Below are the code and all the weights of a small trained network. Each question names an input and a class and asks about switching units off, where a switched-off unit gives its printed mean instead of its output.

import numpy as np


def w(rows, s, z=0):
    codes = np.array(rows[::2]) - 128.0
    scale = np.full(codes.shape[1], s)
    scale[-1] = z or s
    return codes * scale


def norm(h):
    return h / np.sqrt((h * h).mean(-1, keepdims=True) + 1e-5)


def f(y):
    return np.maximum(y, 0)


def log_softmax(a):
    a = a - a.max(-1, keepdims=True)
    return a - np.log(np.exp(a).sum(-1, keepdims=True))


def net(x, mask):
    res = np.array(x, float).reshape(1, 7) / 4 @ E
    u = 0
    for l in range(2):
        y = f(norm(res) @ A[l][:, :-1].T + A[l][:, -1])
        res = res + np.where(mask[u : u + 5], y, B[l][:, -1]) @ B[l][:, :-1]
        u += 5
    return log_softmax(norm(res)[-1] @ U[:, :-1].T + U[:, -1])


A, B = {}, {}
E = w([
[180,121,123,150,97,151,178,190,84,98,127,111],'x0',
[174,195,207,124,174,142,140,176,115,108,128,101],'x1',
[176,195,154,229,89,119,97,205,72,81,220,203],'x2',
[52,110,175,190,91,249,155,116,54,150,135,110],'x3',
[74,27,165,171,218,73,173,143,188,95,51,25],'x4',
[144,81,115,104,60,39,139,74,173,130,154,151],'x5',
[63,65,156,129,106,151,190,233,159,165,206,191],'x6',
],0.012)
A[0] = w([
[89,152,130,111,116,218,150,60,70,157,109,47,96],'0.n0',
[96,70,61,113,104,90,147,98,184,148,119,143,2],'0.n1',
[229,168,155,137,102,61,116,142,202,113,156,131,19],'0.n2',
[127,166,144,72,129,89,81,21,186,174,162,196,23],'0.n3',
[254,231,96,75,143,107,149,133,82,112,122,149,107],'0.n4',
],0.0084,0.0076)
B[0] = w([
[196,117,180,164,212,152,144,100,91,209,72,119,204],'0.n0',
[75,81,131,16,129,159,174,92,138,100,146,61,180],'0.n1',
[121,132,210,134,150,222,102,104,57,123,80,38,184],'0.n2',
[14,78,56,150,103,61,38,254,114,148,181,204,197],'0.n3',
[155,235,118,138,109,156,123,201,186,149,130,193,253],'0.n4',
],0.0084,0.0068)
A[1] = w([
[170,176,89,165,2,180,103,25,8,133,161,184,108],'1.n0',
[218,127,126,104,137,46,137,183,179,38,182,124,2],'1.n1',
[100,68,175,198,88,177,214,205,99,131,199,150,180],'1.n2',
[138,111,155,158,137,68,151,96,149,69,95,23,6],'1.n3',
[150,70,94,102,111,128,163,136,160,184,124,151,61],'1.n4',
],0.011,0.0051)
B[1] = w([
[112,152,156,213,196,118,67,254,67,78,141,97,237],'1.n0',
[150,139,147,167,130,176,100,151,27,162,101,78,174],'1.n1',
[183,186,128,125,107,58,36,185,154,114,183,201,249],'1.n2',
[136,142,126,121,201,162,87,94,85,207,92,90,179],'1.n3',
[121,130,63,121,80,145,77,83,68,115,105,118,166],'1.n4',
],0.012)
U = w([
[127,112,155,141,176,165,149,62,95,137,64,53,173],'0',
[151,193,159,95,113,158,250,106,164,91,150,175,2],'1',
[126,188,138,184,129,119,87,200,99,110,167,168,252],'2',
[101,77,66,74,45,74,123,86,178,120,157,167,20],'3',
],0.016,0.0046)

Each question gives the input, the list of numbers given to net, and the class t.
The units are the neurons (one row each of A and B). Each row of codes is followed by its name. A weight is (code - 128) times the scale printed after its matrix; where a second scale follows, it is the last column's (A, B and U).
mask holds one flag per neuron, layer by layer. A switched-off neuron (its flag False) gives its mean, the last column of its row in B, instead of its output. The means were averaged over made-up inputs and are rounded, as every weight is.
A unit's drop is (log p(t) with every unit on - log p(t) with that unit switched off) / (log p(t) with every unit on - log p(t) with every unit switched off).
The circuit of an input: a set's keep is (log p(t) with only the set's units on - log p(t) with every unit switched off) / (log p(t) with every unit on - log p(t) with every unit switched off). Starting from all 10 units, units are removed one at a time, each time the one whose removal leaves the highest keep (on an exact tie, the one counted first), for as long as the keep stays at least 0.8.
circuit, biggest first: the units of the circuit, biggest drop first
top k neurons in layer l: the k neurons of layer l with the biggest drops, biggest first
drop when u is switched off: that unit's drop, to one decimal
input [7,8,3,0,4,3,-5], class 0: circuit, biggest first => [1.n2, 1.n3]
input [4,-6,-2,7,-1,8,-8], class 0: circuit, biggest first => [1.n2]
input [-6,5,8,0,4,1,-8], class 0: circuit, biggest first => [1.n2, 1.n0]
input [-3,6,-7,5,-3,3,4], class 0: top 2 neurons in layer 0 => [0.n0, 0.n4]
input [5,7,-8,-5,-7,-3,2], class 1: circuit, biggest first => [1.n0, 1.n2]
input [-2,-6,-8,-6,0,-3,-6], class 3: top 2 neurons in layer 1 => [1.n0, 1.n1]
input [3,8,-8,-2,-5,-2,0], class 1: circuit, biggest first => [1.n0, 0.n4, 1.n2]
input [4,-5,-1,-3,2,8,-6], class 0: top 2 neurons in layer 1 => [1.n3, 1.n2]
input [3,-7,-5,-6,4,1,0], class 0: top 2 neurons in layer 0 => [0.n3, 0.n4]
input [-5,5,3,-1,6,2,2], class 0: top 2 neurons in layer 0 => [0.n3, 0.n4]
input [8,-1,-4,-3,-2,8,2], class 3: top 2 neurons in layer 1 => [1.n0, 1.n3]
input [8,-2,-6,-3,-1,0,7], class 3: drop when 1.n0 is switched off => 0.2
input [3,-8,-6,1,4,8,-3], class 0: drop when 1.n3 is switched off => 0.7
